Here is a tiny trained network, its code and every weight. The questions are about switching its units off for an input and a class, where a switched-off unit gives its printed mean instead of its output.

import numpy as np


def w(rows, s, z=0):
    codes = np.array(rows[::2]) - 128.0
    scale = np.full(codes.shape[1], s)
    scale[-1] = z or s
    return codes * scale


def norm(h):
    return h / np.sqrt((h * h).mean(-1, keepdims=True) + 1e-5)


def f(y):
    return np.maximum(y, 0)


def log_softmax(a):
    a = a - a.max(-1, keepdims=True)
    return a - np.log(np.exp(a).sum(-1, keepdims=True))


def net(x, mask):
    res = np.array(x, float).reshape(1, 4) / 4 @ E
    u = 0
    for l in range(2):
        y = f(norm(res) @ A[l][:, :-1].T + A[l][:, -1])
        res = res + np.where(mask[u : u + 7], y, B[l][:, -1]) @ B[l][:, :-1]
        u += 7
    return log_softmax(norm(res)[-1] @ U[:, :-1].T + U[:, -1])


A, B = {}, {}
E = w([
[105,126,83,2,105],'x0',
[215,151,234,100,55],'x1',
[108,40,151,114,129],'x2',
[125,96,81,193,19],'x3',
],0.0056)
A[0] = w([
[135,111,131,92,163,86],'0.n0',
[112,251,128,155,125,51],'0.n1',
[132,137,167,138,186,75],'0.n2',
[126,115,168,191,132,121],'0.n3',
[124,120,123,159,166,166],'0.n4',
[133,134,164,108,116,101],'0.n5',
[90,14,198,125,144,2],'0.n6',
],0.012,0.0037)
B[0] = w([
[108,175,151,134,153,179],'0.n0',
[215,59,94,111,185,216],'0.n1',
[79,192,156,118,137,205],'0.n2',
[116,129,178,198,126,252],'0.n3',
[103,122,153,157,147,225],'0.n4',
[88,120,162,135,148,184],'0.n5',
[247,111,57,102,179,230],'0.n6',
],0.014,0.0039)
A[1] = w([
[69,141,45,186,158,93],'1.n0',
[183,160,188,124,68,147],'1.n1',
[113,109,176,109,190,177],'1.n2',
[106,140,84,10,87,83],'1.n3',
[119,103,131,130,124,45],'1.n4',
[200,142,73,127,136,5],'1.n5',
[136,75,72,196,19,31],'1.n6',
],0.013,0.0018)
B[1] = w([
[141,57,175,74,66,250],'1.n0',
[68,42,106,93,115,231],'1.n1',
[124,164,76,108,68,253],'1.n2',
[135,127,179,249,163,227],'1.n3',
[134,130,133,120,148,133],'1.n4',
[173,116,114,113,148,205],'1.n5',
[120,240,103,64,188,254],'1.n6',
],0.016,0.0053)
U = w([
[222,87,79,103,187,185],'0',
[75,231,133,71,156,188],'1',
[106,110,183,247,141,183],'2',
[84,30,144,61,73,174],'3',
[153,134,105,130,84,100],'4',
[133,138,87,161,65,9],'5',
[129,135,62,170,59,1],'6',
],0.013,0.0054)

Each question gives the input, the list of numbers given to net, and the class t.
The units are the neurons (one row each of A and B). Each row of codes is followed by its name. A weight is (code - 128) times the scale printed after its matrix; where a second scale follows, it is the last column's (A, B and U).
mask holds one flag per neuron, layer by layer. A switched-off neuron (its flag False) gives its mean, the last column of its row in B, instead of its output. The means were averaged over made-up inputs and are rounded, as every weight is.
A unit's drop is (log p(t) with every unit on - log p(t) with that unit switched off) / (log p(t) with every unit on - log p(t) with every unit switched off).
The circuit of an input: a set's keep is (log p(t) with only the set's units on - log p(t) with every unit switched off) / (log p(t) with every unit on - log p(t) with every unit switched off). Starting from the 12 units with the biggest drops (on a tie, the unit counted first), units are removed one at a time, each time the one whose removal leaves the highest keep (on an exact tie, the one counted first), for as long as the keep stays at least 0.8.
units of the circuit, in order: the units of the circuit, biggest drop first
unit that matters most: the unit with the biggest drop
top k neurons: the k neurons with the biggest drops, biggest first
top k neurons in layer l: the k neurons of layer l with the biggest drops, biggest first
input [1,3,-6,-4], class 0: top 2 neurons	(0.n1; 1.n6)
input [2,-7,-6,-4], class 3: unit that matters most	1.n0
input [-6,-7,1,4], class 3: top 2 neurons	(1.n0; 1.n3)
input [7,-8,-6,-7], class 3: top 4 neurons	(1.n0; 1.n6; 0.n6; 0.n2)
input [8,-6,2,-7], class 2: top 2 neurons	(1.n3; 1.n6)
input [5,-2,-4,-2], class 2: units of the circuit, in order	(1.n3; 0.n3; 0.n6)
input [-6,-6,-8,-2], class 0: top 3 neurons	(0.n1; 1.n3; 1.n1)
input [8,6,7,-5], class 2: top 4 neurons in layer 1	(1.n3; 1.n6; 1.n0; 1.n5)
input [0,8,-5,7], class 3: top 2 neurons in layer 1	(1.n1; 1.n2)
input [0,-7,-4,0], class 3: top 2 neurons	(1.n0; 0.n6)
input [-3,3,0,-4], class 1: top 4 neurons	(0.n2; 1.n3; 1.n0; 1.n2)
input [8,-4,1,5], class 2: top 2 neurons	(1.n3; 0.n3)
input [6,5,2,1], class 2: units of the circuit, in order	(1.n3; 0.n3)
input [4,-1,7,2], class 0: unit that matters most	0.n6
input [-7,-2,7,4], class 0: top 2 neurons	(0.n6; 1.n3)
input [8,-8,-7,4], class 2: top 4 neurons	(1.n3; 0.n3; 0.n6; 1.n1)
input [-4,3,5,6], class 1: top 2 neurons	(1.n6; 0.n1)
input [-5,2,-4,5], class 1: top 4 neurons in layer 1	(1.n6; 1.n3; 1.n0; 1.n5)
input [6,-7,-5,-5], class 3: units of the circuit, in order	(1.n0; 1.n6)
input [-3,6,2,1], class 3: unit that matters most	1.n1
input [4,-3,3,1], class 2: units of the circuit, in order	(1.n3; 0.n3; 0.n1)
input [5,5,3,0], class 2: units of the circuit, in order	(1.n3; 0.n3)
